Here is a tiny trained network, its code and every weight. The questions are about switching its units off for an input and a class, where a switched-off unit gives its printed mean instead of its output.

import numpy as np


def w(rows, s, z=0):
    codes = np.array(rows[::2]) - 128.0
    scale = np.full(codes.shape[1], s)
    scale[-1] = z or s
    return codes * scale


def f(y):
    return np.maximum(y, 0)


def log_softmax(a):
    a = a - a.max(-1, keepdims=True)
    return a - np.log(np.exp(a).sum(-1, keepdims=True))


def net(x, mask):
    res = np.array(x, float).reshape(1, 4) / 4 @ E
    y = f(res @ A[0][:, :-1].T + A[0][:, -1])
    res = res + np.where(mask, y, B[0][:, -1]) @ B[0][:, :-1]
    return log_softmax(res[-1] @ U[:, :-1].T + U[:, -1])


A, B = {}, {}
E = w([
[190,186,160,40,194,158,146,114,111,2,78],'x0',
[162,32,54,158,173,31,160,32,218,115,74],'x1',
[160,16,246,218,179,113,145,135,51,103,155],'x2',
[67,55,98,100,111,240,225,62,69,129,97],'x3',
],0.0062)
A[0] = w([
[84,180,53,49,61,151,152,80,137,158,101,154],'neuron 0',
[208,179,137,138,119,61,42,163,173,147,154,31],'neuron 1',
[216,84,49,160,191,78,140,55,187,160,56,53],'neuron 2',
[77,84,86,234,85,100,111,175,147,208,223,60],'neuron 3',
[136,69,72,155,194,52,151,69,235,104,96,116],'neuron 4',
[78,163,174,106,97,241,129,193,63,168,172,161],'neuron 5',
[122,202,36,62,64,117,98,118,217,148,94,106],'neuron 6',
[160,90,190,193,180,137,123,135,88,125,152,50],'neuron 7',
[118,137,145,166,93,77,90,134,158,151,162,112],'neuron 8',
[150,54,165,175,169,97,129,128,124,109,119,103],'neuron 9',
[110,205,25,85,83,138,132,132,239,142,72,171],'neuron 10',
[91,121,111,210,98,91,113,133,141,217,205,98],'neuron 11',
[37,73,100,210,49,115,106,147,164,215,180,80],'neuron 12',
[215,174,161,50,226,143,155,116,97,3,65,254],'neuron 13',
[86,206,177,132,100,174,119,222,66,119,212,35],'neuron 14',
[200,181,146,169,159,43,38,171,168,145,172,79],'neuron 15',
[173,81,168,192,187,119,163,143,64,147,144,36],'neuron 16',
[24,82,100,207,70,114,168,138,114,244,133,179],'neuron 17',
[184,101,192,180,162,121,147,125,100,77,137,142],'neuron 18',
[158,49,173,166,164,133,123,142,89,156,132,80],'neuron 19',
[176,158,144,135,185,50,45,196,157,152,147,29],'neuron 20',
[233,195,163,153,154,49,80,203,192,133,160,61],'neuron 21',
[137,68,81,185,185,52,145,26,192,106,110,126],'neuron 22',
[138,193,197,113,83,178,70,220,89,135,220,79],'neuron 23',
[187,72,203,147,152,98,159,148,84,140,182,58],'neuron 24',
[176,42,173,177,171,111,156,116,49,131,142,53],'neuron 25',
[22,69,99,123,97,234,253,64,85,150,47,221],'neuron 26',
],0.0048,0.00077)
B[0] = w([
[174,136,86,167,130,146,183,129,113,203,217,221],'neuron 0',
[147,56,132,119,169,149,101,80,94,162,204,206],'neuron 1',
[62,121,209,104,58,56,182,134,175,79,152,221],'neuron 2',
[124,173,111,176,141,181,101,124,195,98,71,207],'neuron 3',
[35,123,214,119,69,103,186,143,162,79,145,228],'neuron 4',
[64,85,199,108,112,96,147,97,160,68,165,220],'neuron 5',
[179,139,104,202,99,143,200,180,98,161,189,236],'neuron 6',
[168,159,98,178,116,130,171,204,131,158,159,176],'neuron 7',
[115,105,128,131,163,162,109,82,132,105,102,173],'neuron 8',
[122,150,146,168,116,130,167,175,107,157,174,176],'neuron 9',
[167,155,110,195,125,141,204,195,111,177,191,244],'neuron 10',
[136,158,105,180,153,167,109,116,178,62,89,195],'neuron 11',
[121,195,92,185,145,170,89,117,175,82,66,210],'neuron 12',
[131,207,77,254,164,188,64,110,209,62,62,255],'neuron 13',
[52,111,176,137,55,88,159,110,172,74,163,217],'neuron 14',
[128,63,125,111,190,146,120,76,106,130,162,220],'neuron 15',
[165,156,89,171,106,131,162,161,116,190,150,176],'neuron 16',
[120,201,107,177,182,164,57,91,166,73,73,210],'neuron 17',
[147,201,100,187,124,144,144,176,105,152,140,184],'neuron 18',
[181,150,96,173,109,140,126,168,115,167,150,171],'neuron 19',
[135,72,120,92,177,164,123,53,80,157,186,203],'neuron 20',
[127,45,111,109,191,155,103,66,110,128,175,223],'neuron 21',
[66,131,174,135,94,75,174,129,148,95,141,223],'neuron 22',
[41,110,208,126,82,79,166,84,162,103,140,224],'neuron 23',
[180,169,90,211,103,124,163,178,139,182,152,179],'neuron 24',
[142,142,115,167,122,163,172,165,125,163,169,185],'neuron 25',
[124,47,110,98,189,173,101,56,64,150,173,246],'neuron 26',
],0.0052,0.0063)
U = w([
[44,110,224,114,19,60,172,124,150,72,150,105],'0',
[220,184,95,164,98,139,190,249,107,233,182,114],'1',
[142,220,104,168,188,181,65,101,170,51,22,123],'2',
[138,17,124,99,213,160,114,30,76,168,176,145],'3',
[133,131,134,95,121,92,108,163,100,153,76,207],'4',
[198,88,136,2,65,59,57,216,63,211,14,1],'5',
[213,88,133,12,49,55,55,189,77,200,5,9],'6',
],0.0075,0.0053)

Each question gives the input, the list of numbers given to net, and the class t.
The units are the neurons (one row each of A and B). Each row of codes is followed by its name. A weight is (code - 128) times the scale printed after its matrix; where a second scale follows, it is the last column's (A, B and U).
mask holds one flag per neuron, in row order. A switched-off neuron (its flag False) gives its mean, the last column of its row in B, instead of its output. The means were averaged over made-up inputs and are rounded, as every weight is.
A unit's drop is (log p(t) with every unit on - log p(t) with that unit switched off) / (log p(t) with every unit on - log p(t) with every unit switched off).
The circuit of an input: a set's keep is (log p(t) with only the set's units on - log p(t) with every unit switched off) / (log p(t) with every unit on - log p(t) with every unit switched off). Starting from the 12 units with the biggest drops (on a tie, the unit counted first), units are removed one at a time, each time the one whose removal leaves the highest keep (on an exact tie, the one counted first), for as long as the keep stays at least 0.8.
circuit, biggest first: the units of the circuit, biggest drop first
unit that matters most: the unit with the biggest drop
top k neurons: the k neurons with the biggest drops, biggest first
drop of u: that unit's drop, to one decimal
input [-6,3,-4,4], class 2: circuit, biggest first -> (neuron 17; neuron 12)
input [5,-4,-6,-5], class 1: circuit, biggest first -> (neuron 6)
input [-3,7,-2,-7], class 0: top 3 neurons -> (neuron 4; neuron 2; neuron 22)
input [8,-6,-8,3], class 1: top 4 neurons -> (neuron 0; neuron 10; neuron 6; neuron 17)
input [6,-5,8,-6], class 1: top 3 neurons -> (neuron 24; neuron 7; neuron 18)
input [-6,4,-5,-1], class 2: top 4 neurons -> (neuron 17; neuron 12; neuron 3; neuron 11)
input [-8,-7,-5,6], class 2: top 3 neurons -> (neuron 17; neuron 12; neuron 3)
input [7,-8,5,-1], class 0: top 2 neurons -> (neuron 23; neuron 14)
input [7,-2,6,5], class 2: top 3 neurons -> (neuron 13; neuron 10; neuron 6)
input [6,-7,1,-7], class 0: top 4 neurons -> (neuron 23; neuron 14; neuron 26; neuron 5)
input [4,8,-1,7], class 0: top 3 neurons -> (neuron 2; neuron 4; neuron 22)
input [7,5,-8,-8], class 1: top 3 neurons -> (neuron 10; neuron 6; neuron 26)
input [-4,4,5,-8], class 3: drop of neuron 6 -> 0.1
input [2,1,5,-8], class 3: unit that matters most -> neuron 21
input [-3,3,4,-6], class 3: drop of neuron 20 -> 0.4
input [-2,8,-2,-7], class 0: drop of neuron 22 -> 0.3
